arr =
62	78	66	121	83
77	66	68	67	103
80	72	84	176	77
80	66	94	141	87
58	73	58	107	112
91	62	64	153	59
87	63	86	73	60
84	85	94	69	73
91	69	83	3	85
73	73	69	198	61
90	70	79	123	77
73	85	87	62	92
71	73	87	19	77
90	66	74	151	98
77	75	72	46	62
71	67	62	63	70
Rows and columns are counted from 0.
(0, 0)	62
(1, 3)	67
(10, 0)	90
(0, 4)	83
(10, 3)	123
(5, 0)	91
(7, 1)	85
(10, 4)	77
(7, 0)	84
(4, 4)	112
(14, 3)	46
(15, 1)	67
(3, 3)	141
(12, 2)	87
(14, 0)	77
(5, 4)	59
(11, 0)	73
(15, 4)	70
(13, 0)	90
(10, 1)	70
(7, 4)	73
(11, 3)	62
(13, 1)	66

a =
74,50,56,47,63
85,52,54,80,95
62,63,77,65,66
86,66,22,62,70
52,49,57,66,68
81,71,77,57,63
71,47,58,49,93
68,69,75,71,61
67,62,74,61,63
88,73,56,83,91
68,83,72,72,53
52,81,83,64,42
67,49,51,65,93
54,46,73,74,70
73,61,76,82,74
a[0,-5] -> 74
a[-7,3] -> 61
a[3] -> [86, 66, 22, 62, 70]
a[7,-3] -> 75
a[13,-5] -> 54
a[8,-1] -> 63
a[-11,-2] -> 66
a[:, -2] -> [47, 80, 65, 62, 66, 57, 49, 71, 61, 83, 72, 64, 65, 74, 82]
a[11,-2] -> 64
a[-6,1] -> 73
a[3,1] -> 66
a[3,0] -> 86
a[-13,-1] -> 66
a[0,2] -> 56
a[-2,1] -> 46
a[7,-2] -> 71
a[0] -> [74, 50, 56, 47, 63]
a[4,4] -> 68
a[-14,1] -> 52
a[5,2] -> 77
a[-3,-3] -> 51

x = [[2.57, -0.70, -0.75, 0.48, 0.08, 0.82, 0.62, -0.06, -0.68, 1.87, 0.21, 0.71, 1.79], [-0.69, 1.88, 1.74, 0.21, 0.99, 0.60, 0.93, 1.37, 2.68, -0.09, 0.65, 1.32, -0.46], [-0.67, 1.64, 1.60, 0.22, 0.92, 0.56, 0.87, 1.29, 2.16, -0.19, 0.55, 0.91, -0.34], [2.79, -0.72, -0.98, 0.39, -0.26, 0.31, 0.03, -0.55, -0.52, 2.15, 0.27, 1.07, 1.43], [1.43, 1.71, 1.56, 0.45, 1.11, 1.30, 1.57, 1.55, 2.57, 1.20, 0.67, 1.59, 1.38], [1.96, 1.08, 0.44, 0.05, -0.23, -1.01, -1.13, -0.53, 2.27, 2.12, 0.77, 2.60, -1.09], [1.14, 0.54, 0.75, 0.52, 0.92, 1.46, 1.63, 1.27, 0.48, 0.66, 0.29, 0.22, 1.79], [-0.84, -1.35, -0.94, 0.35, 0.00, 0.58, 0.38, -0.20, -2.42, -1.00, -0.30, -1.77, 0.95], [2.74, 1.42, 0.80, 0.18, 0.02, -0.55, -0.62, -0.14, 2.69, 2.52, 0.83, 2.72, -0.15]]
x[-9, -13] => 2.57
x[4, 8] => 2.57
x[-3, -6] => 1.27
x[-8, 10] => 0.65
x[:, -8] => [0.82, 0.60, 0.56, 0.31, 1.30, -1.01, 1.46, 0.58, -0.55]
x[-2, -3] => -0.30
x[6, -9] => 0.92
x[:, -11] => [-0.75, 1.74, 1.60, -0.98, 1.56, 0.44, 0.75, -0.94, 0.80]
x[-9] => [2.57, -0.70, -0.75, 0.48, 0.08, 0.82, 0.62, -0.06, -0.68, 1.87, 0.21, 0.71, 1.79]
x[2] => [-0.67, 1.64, 1.60, 0.22, 0.92, 0.56, 0.87, 1.29, 2.16, -0.19, 0.55, 0.91, -0.34]
x[7, -2] => -1.77
x[1] => [-0.69, 1.88, 1.74, 0.21, 0.99, 0.60, 0.93, 1.37, 2.68, -0.09, 0.65, 1.32, -0.46]
x[:, -1] => [1.79, -0.46, -0.34, 1.43, 1.38, -1.09, 1.79, 0.95, -0.15]
x[8, -9] => 0.02
x[-6, -11] => -0.98
x[-4, 0] => 1.96
x[8, 11] => 2.72
x[-6, -5] => -0.52
x[6, -7] => 1.63
x[-5, -8] => 1.30
x[:, 11] => [0.71, 1.32, 0.91, 1.07, 1.59, 2.60, 0.22, -1.77, 2.72]
x[1, 3] => 0.21
x[-6] => [2.79, -0.72, -0.98, 0.39, -0.26, 0.31, 0.03, -0.55, -0.52, 2.15, 0.27, 1.07, 1.43]
x[-2] => [-0.84, -1.35, -0.94, 0.35, 0.00, 0.58, 0.38, -0.20, -2.42, -1.00, -0.30, -1.77, 0.95]
x[-6, 10] => 0.27
x[:, 1] => [-0.70, 1.88, 1.64, -0.72, 1.71, 1.08, 0.54, -1.35, 1.42]
x[5, -8] => -1.01
x[8] => [2.74, 1.42, 0.80, 0.18, 0.02, -0.55, -0.62, -0.14, 2.69, 2.52, 0.83, 2.72, -0.15]
x[-7, -6] => 1.29
x[-1, 7] => -0.14
x[5, 12] => -1.09
x[3, 7] => -0.55
x[:, -10] => [0.48, 0.21, 0.22, 0.39, 0.45, 0.05, 0.52, 0.35, 0.18]
x[:, -7] => [0.62, 0.93, 0.87, 0.03, 1.57, -1.13, 1.63, 0.38, -0.62]
x[:, 9] => [1.87, -0.09, -0.19, 2.15, 1.20, 2.12, 0.66, -1.00, 2.52]
x[-7, 2] => 1.60

grid =
[[ 65 -60 -13  21  33  66 -59 -60  43  16  43  55  50]
 [-58  70  35  34  34 -64  68  71  -5  33 -24 -45 -35]
 [-52  72  32  14  29 -59  62  69  -7  17 -25 -25 -32]
 [ 63 -71  24  34 -16  69 -66 -68  31  24  39  50  41]
 [ -8  59  37  35  36  20  58  59  39  27  39 -11  40]
 [ -8  -4  57  57 -66 -11  -9   6 -60  48 -46  55 -40]
 [ 32  21 -10  -8  59  39  28  23  51   2  41  23  43]]
grid[-7,-13]	65
grid[:, -2]	[55, -45, -25, 50, -11, 55, 23]
grid[5,1]	-4
grid[3,-9]	-16
grid[-5,-12]	72
grid[-4,9]	24
grid[-5,-6]	69
grid[5,9]	48
grid[3,-12]	-71
grid[:, -1]	[50, -35, -32, 41, 40, -40, 43]
grid[-2,-3]	-46
grid[4,5]	20
grid[-6,-3]	-24
grid[-6,-9]	34
grid[:, -13]	[65, -58, -52, 63, -8, -8, 32]
grid[-4,-10]	34
grid[5,6]	-9
grid[6,8]	51
grid[6,-6]	23
grid[-2,5]	-11
grid[:, 3]	[21, 34, 14, 34, 35, 57, -8]
grid[-7,-11]	-13
grid[-5,2]	32
grid[-6,5]	-64
grid[1,-13]	-58
grid[3,-7]	-66
grid[1,-12]	70
grid[-7]	[65, -60, -13, 21, 33, 66, -59, -60, 43, 16, 43, 55, 50]
grid[:, 10]	[43, -24, -25, 39, 39, -46, 41]
grid[-3,2]	37
grid[:, 6]	[-59, 68, 62, -66, 58, -9, 28]
grid[-3,9]	27
grid[-1]	[32, 21, -10, -8, 59, 39, 28, 23, 51, 2, 41, 23, 43]
grid[:, 5]	[66, -64, -59, 69, 20, -11, 39]
grid[-6,-4]	33
grid[0,-8]	66
